Below is a small trained network, with its code and all its weights. Each question gives an input and a class and asks what happens when units are switched off, that is, made to give their printed mean instead of their output.

import numpy as np


def w(rows, s, z=0):
    codes = np.array(rows[::2]) - 128.0
    scale = np.full(codes.shape[1], s)
    scale[-1] = z or s
    return codes * scale


def f(y):
    return y / 2 * (1 + np.tanh(0.7978845608 * (y + 0.044715 * y**3)))


def log_softmax(a):
    a = a - a.max(-1, keepdims=True)
    return a - np.log(np.exp(a).sum(-1, keepdims=True))


def net(x, mask):
    res = np.array(x, float).reshape(1, 8) / 4 @ E
    y = f(res @ A[0][:, :-1].T + A[0][:, -1])
    res = res + np.where(mask, y, B[0][:, -1]) @ B[0][:, :-1]
    return log_softmax(res[-1] @ U[:, :-1].T + U[:, -1])


A, B = {}, {}
E = w([
[189,106,125,118,141,223,83],'x0',
[74,47,63,128,168,109,106],'x1',
[174,85,40,124,90,228,148],'x2',
[137,157,125,46,144,205,163],'x3',
[122,148,91,138,83,206,100],'x4',
[165,173,107,211,255,185,208],'x5',
[111,215,92,187,186,170,239],'x6',
[162,190,25,101,111,127,127],'x7',
],0.0079)
A[0] = w([
[63,106,73,132,17,38,84,181],'neuron 1',
[104,57,124,72,154,106,113,254],'neuron 2',
[145,74,18,168,109,163,133,57],'neuron 3',
[125,193,174,129,125,192,135,149],'neuron 4',
[103,5,192,191,164,182,131,162],'neuron 5',
[86,88,115,212,251,56,199,141],'neuron 6',
],0.019,0.0058)
B[0] = w([
[149,44,152,114,127,139,119,255],'neuron 1',
[155,75,100,135,98,130,121,198],'neuron 2',
[110,168,79,143,148,117,166,180],'neuron 3',
[127,70,88,169,192,97,138,175],'neuron 4',
[127,70,134,95,69,123,112,193],'neuron 5',
[130,173,180,170,251,111,118,234],'neuron 6',
],0.018,0.025)
U = w([
[219,10,219,119,130,81,130,253],'0',
[97,202,248,57,56,149,137,21],'1',
[161,64,68,89,56,160,199,140],'2',
[121,161,148,197,254,104,243,115],'3',
],0.0076,0.0041)

Each question gives the input, the list of numbers given to net, and the class t.
The units are the neurons (one row each of A and B). Each row of codes is followed by its name. A weight is (code - 128) times the scale printed after its matrix; where a second scale follows, it is the last column's (A, B and U).
mask holds one flag per neuron, in row order. A switched-off neuron (its flag False) gives its mean, the last column of its row in B, instead of its output. The means were averaged over made-up inputs and are rounded, as every weight is.
A unit's drop is (log p(t) with every unit on - log p(t) with that unit switched off) / (log p(t) with every unit on - log p(t) with every unit switched off).
The circuit of an input: a set's keep is (log p(t) with only the set's units on - log p(t) with every unit switched off) / (log p(t) with every unit on - log p(t) with every unit switched off). Starting from all 6 units, units are removed one at a time, each time the one whose removal leaves the highest keep (on an exact tie, the one counted first), for as long as the keep stays at least 0.8.
units of the circuit, in order: the units of the circuit, biggest drop first
k most important neurons: the k neurons with the biggest drops, biggest first
drop of u: that unit's drop, to one decimal
input [6,5,5,7,1,1,-5,8], class 2: units of the circuit, in order -> [neuron 6]
input [-5,7,6,-4,7,-8,1,6], class 2: 2 most important neurons -> [neuron 3; neuron 6]
input [0,-3,-5,6,6,-6,7,-3], class 3: 3 most important neurons -> [neuron 1; neuron 5; neuron 4]
input [-2,-1,-8,-1,6,-5,8,-1], class 3: 2 most important neurons -> [neuron 5; neuron 2]
input [-2,0,7,4,2,0,-6,-5], class 2: 2 most important neurons -> [neuron 6; neuron 1]
input [6,-5,1,-4,-4,-6,7,3], class 3: 4 most important neurons -> [neuron 1; neuron 5; neuron 2; neuron 4]
input [2,2,4,0,1,-1,0,8], class 3: 3 most important neurons -> [neuron 3; neuron 5; neuron 2]
input [3,-4,3,4,6,-3,3,0], class 3: 3 most important neurons -> [neuron 1; neuron 5; neuron 4]
input [-8,5,6,8,-1,-6,0,1], class 2: 4 most important neurons -> [neuron 6; neuron 3; neuron 4; neuron 2]
input [-3,0,-6,6,6,3,-2,-1], class 3: 2 most important neurons -> [neuron 1; neuron 5]
input [7,3,5,-2,-8,-3,-4,6], class 2: units of the circuit, in order -> [neuron 6; neuron 3]
input [0,6,-7,-1,1,5,-4,-2], class 3: 2 most important neurons -> [neuron 6; neuron 1]
input [5,0,6,8,-6,-8,8,-5], class 2: 2 most important neurons -> [neuron 6; neuron 1]
input [4,-1,-2,7,1,-1,-2,2], class 2: units of the circuit, in order -> [neuron 6]
input [-5,4,1,7,5,0,-6,8], class 2: drop of neuron 3 -> 0.1
input [4,-1,5,3,6,-1,-1,-1], class 2: drop of neuron 6 -> 2.4
input [7,-1,8,-3,4,3,-3,3], class 3: drop of neuron 3 -> 0.9
